Here is a tiny trained network, its code and every weight. The questions are about switching its units off for an input and a class, where a switched-off unit gives its printed mean instead of its output.

import numpy as np


def w(rows, s, z=0):
    codes = np.array(rows[::2]) - 128.0
    scale = np.full(codes.shape[1], s)
    scale[-1] = z or s
    return codes * scale


def norm(h):
    return h / np.sqrt((h * h).mean(-1, keepdims=True) + 1e-5)


def f(y):
    return y / 2 * (1 + np.tanh(0.7978845608 * (y + 0.044715 * y**3)))


def log_softmax(a):
    a = a - a.max(-1, keepdims=True)
    return a - np.log(np.exp(a).sum(-1, keepdims=True))


def net(x, mask):
    res = np.array(x, float).reshape(1, 7) / 4 @ E
    u = 0
    for l in range(3):
        y = f(norm(res) @ A[l][:, :-1].T + A[l][:, -1])
        res = res + np.where(mask[u : u + 15], y, B[l][:, -1]) @ B[l][:, :-1]
        u += 15
    return log_softmax(norm(res)[-1] @ U[:, :-1].T + U[:, -1])


A, B = {}, {}
E = w([
[211,208,121,116,122],'x0',
[84,190,53,84,35],'x1',
[190,116,147,4,178],'x2',
[93,158,119,107,192],'x3',
[3,129,95,72,199],'x4',
[68,25,152,33,52],'x5',
[104,238,229,55,50],'x6',
],0.0041)
A[0] = w([
[101,126,158,53,162,158],'0.n0',
[161,87,72,177,121,133],'0.n1',
[88,97,98,139,147,169],'0.n2',
[110,91,96,152,144,159],'0.n3',
[110,96,155,155,138,121],'0.n4',
[55,45,169,103,119,133],'0.n5',
[119,120,110,105,163,7],'0.n6',
[95,168,145,94,10,69],'0.n7',
[111,74,151,142,111,86],'0.n8',
[145,171,130,88,32,78],'0.n9',
[128,133,121,130,17,150],'0.n10',
[84,198,113,167,138,140],'0.n11',
[103,114,161,120,190,121],'0.n12',
[99,130,169,199,98,170],'0.n13',
[115,148,66,188,144,136],'0.n14',
],0.012,0.0022)
B[0] = w([
[149,127,56,80,143,210],'0.n0',
[181,54,116,153,109,213],'0.n1',
[43,144,101,105,126,185],'0.n2',
[114,83,151,100,83,181],'0.n3',
[99,110,110,110,158,150],'0.n4',
[39,137,185,187,156,247],'0.n5',
[100,107,126,116,131,128],'0.n6',
[97,243,253,144,136,255],'0.n7',
[96,129,164,70,123,160],'0.n8',
[90,205,175,103,110,228],'0.n9',
[157,155,175,104,111,230],'0.n10',
[142,199,117,235,100,201],'0.n11',
[104,91,180,165,180,166],'0.n12',
[102,140,46,94,147,194],'0.n13',
[173,164,169,181,39,206],'0.n14',
],0.0067,0.0049)
A[1] = w([
[180,167,149,171,34,116],'1.n0',
[243,153,182,97,156,146],'1.n1',
[206,98,153,110,193,178],'1.n2',
[118,35,12,127,166,134],'1.n3',
[98,131,238,134,126,92],'1.n4',
[118,166,145,161,156,27],'1.n5',
[168,66,156,6,146,132],'1.n6',
[67,254,158,114,153,85],'1.n7',
[141,121,101,67,165,5],'1.n8',
[118,162,137,178,81,52],'1.n9',
[156,11,128,91,143,47],'1.n10',
[190,190,121,104,102,57],'1.n11',
[128,133,32,69,88,124],'1.n12',
[180,123,85,86,200,95],'1.n13',
[111,211,94,123,59,66],'1.n14',
],0.0078,0.0015)
B[1] = w([
[86,56,113,84,128,210],'1.n0',
[138,64,183,203,218,183],'1.n1',
[181,129,226,151,197,153],'1.n2',
[96,117,161,50,38,182],'1.n3',
[140,162,161,120,125,193],'1.n4',
[129,102,134,183,148,141],'1.n5',
[133,209,98,152,158,163],'1.n6',
[197,110,183,206,80,253],'1.n7',
[122,96,71,90,109,120],'1.n8',
[164,145,89,130,55,165],'1.n9',
[130,174,142,131,115,167],'1.n10',
[64,97,130,155,134,165],'1.n11',
[172,151,162,65,185,126],'1.n12',
[184,120,83,2,186,134],'1.n13',
[104,161,127,102,87,187],'1.n14',
],0.0059,0.0055)
A[2] = w([
[130,213,105,163,132,142],'2.n0',
[140,112,41,158,106,152],'2.n1',
[166,136,138,152,125,113],'2.n2',
[140,109,89,184,147,174],'2.n3',
[167,129,151,93,160,167],'2.n4',
[142,107,116,107,69,204],'2.n5',
[172,121,154,133,150,108],'2.n6',
[161,144,7,167,111,3],'2.n7',
[97,102,119,92,153,162],'2.n8',
[99,81,145,155,146,139],'2.n9',
[192,96,150,136,128,138],'2.n10',
[112,169,149,91,108,208],'2.n11',
[145,159,158,82,141,178],'2.n12',
[65,91,66,92,152,68],'2.n13',
[109,70,110,129,90,171],'2.n14',
],0.014,0.0026)
B[2] = w([
[78,99,137,202,55,254],'2.n0',
[160,137,75,130,27,186],'2.n1',
[43,113,121,76,158,179],'2.n2',
[198,107,101,104,89,180],'2.n3',
[169,178,79,202,122,188],'2.n4',
[253,23,173,44,157,183],'2.n5',
[102,117,95,181,202,174],'2.n6',
[49,118,49,202,151,184],'2.n7',
[96,207,61,108,122,172],'2.n8',
[58,148,120,84,151,190],'2.n9',
[147,67,189,124,233,201],'2.n10',
[168,132,216,154,124,246],'2.n11',
[186,204,130,202,97,215],'2.n12',
[76,145,73,115,179,191],'2.n13',
[137,144,200,76,137,195],'2.n14',
],0.0061,0.0044)
U = w([
[191,79,139,156,233,97],'0',
[136,118,31,173,56,63],'1',
[160,62,152,58,87,70],'2',
[109,230,207,168,111,239],'3',
[168,192,56,55,177,5],'4',
[8,105,114,62,174,189],'5',
],0.016,0.003)

Each question gives the input, the list of numbers given to net, and the class t.
The units are the neurons (one row each of A and B). Each row of codes is followed by its name. A weight is (code - 128) times the scale printed after its matrix; where a second scale follows, it is the last column's (A, B and U).
mask holds one flag per neuron, layer by layer. A switched-off neuron (its flag False) gives its mean, the last column of its row in B, instead of its output. The means were averaged over made-up inputs and are rounded, as every weight is.
A unit's drop is (log p(t) with every unit on - log p(t) with that unit switched off) / (log p(t) with every unit on - log p(t) with every unit switched off).
The circuit of an input: a set's keep is (log p(t) with only the set's units on - log p(t) with every unit switched off) / (log p(t) with every unit on - log p(t) with every unit switched off). Starting from the 12 units with the biggest drops (on a tie, the unit counted first), units are removed one at a time, each time the one whose removal leaves the highest keep (on an exact tie, the one counted first), for as long as the keep stays at least 0.8.
circuit, biggest first: the units of the circuit, biggest drop first
unit that matters most: the unit with the biggest drop
k most important neurons: the k neurons with the biggest drops, biggest first
k most important neurons of layer l: the k neurons of layer l with the biggest drops, biggest first
drop when u is switched off: that unit's drop, to one decimal
input [6,8,-2,0,-7,0,-8], class 2: circuit, biggest first	(2.n5; 1.n0; 0.n11)
input [-6,2,-3,-7,5,-2,-1], class 5: unit that matters most	0.n7
input [-5,8,6,3,4,-5,-7], class 4: circuit, biggest first	(0.n5; 1.n12)
input [-1,-3,7,3,6,-1,8], class 4: circuit, biggest first	(0.n0; 0.n7)
input [-5,-6,-1,7,4,4,7], class 5: circuit, biggest first	(0.n0; 0.n14)
input [-6,-5,-2,-6,4,-6,1], class 1: 2 most important neurons	(0.n14; 0.n11)
input [2,-1,-7,-7,8,2,-6], class 5: 2 most important neurons	(0.n2; 1.n7)
input [-3,-3,0,-1,8,-7,5], class 1: 2 most important neurons	(0.n7; 0.n11)
input [-3,3,3,5,-3,-6,-5], class 1: 3 most important neurons	(0.n14; 2.n1; 0.n10)
input [1,6,-2,4,3,-1,-7], class 1: 2 most important neurons of layer 0	(0.n14; 0.n11)
input [5,4,3,7,6,3,-5], class 4: 2 most important neurons of layer 0	(0.n0; 0.n5)
input [-7,-5,-3,5,-7,2,-8], class 2: 2 most important neurons of layer 0	(0.n1; 0.n7)
input [-8,-8,1,-4,3,-6,-7], class 5: 2 most important neurons of layer 1	(1.n7; 1.n3)
input [-6,6,8,1,5,-7,-7], class 4: unit that matters most	0.n5
input [4,-6,-1,3,2,2,-7], class 5: 3 most important neurons	(0.n2; 1.n7; 2.n9)
input [-3,-8,-6,-7,-7,-1,-8], class 2: 2 most important neurons	(1.n3; 0.n7)
input [7,-8,-4,-7,2,-6,3], class 0: drop when 1.n1 is switched off	0.2
input [1,-4,2,3,-1,2,2], class 0: drop when 0.n14 is switched off	-0.1
input [7,-7,2,2,0,-4,-2], class 0: drop when 0.n5 is switched off	0.0
input [3,-8,-6,-2,8,-8,3], class 1: drop when 0.n7 is switched off	0.3
input [7,2,4,3,3,-7,-7], class 0: 2 most important neurons of layer 0	(0.n13; 0.n5)
input [-8,5,7,1,-4,2,-4], class 5: most important neuron	(0.n5)
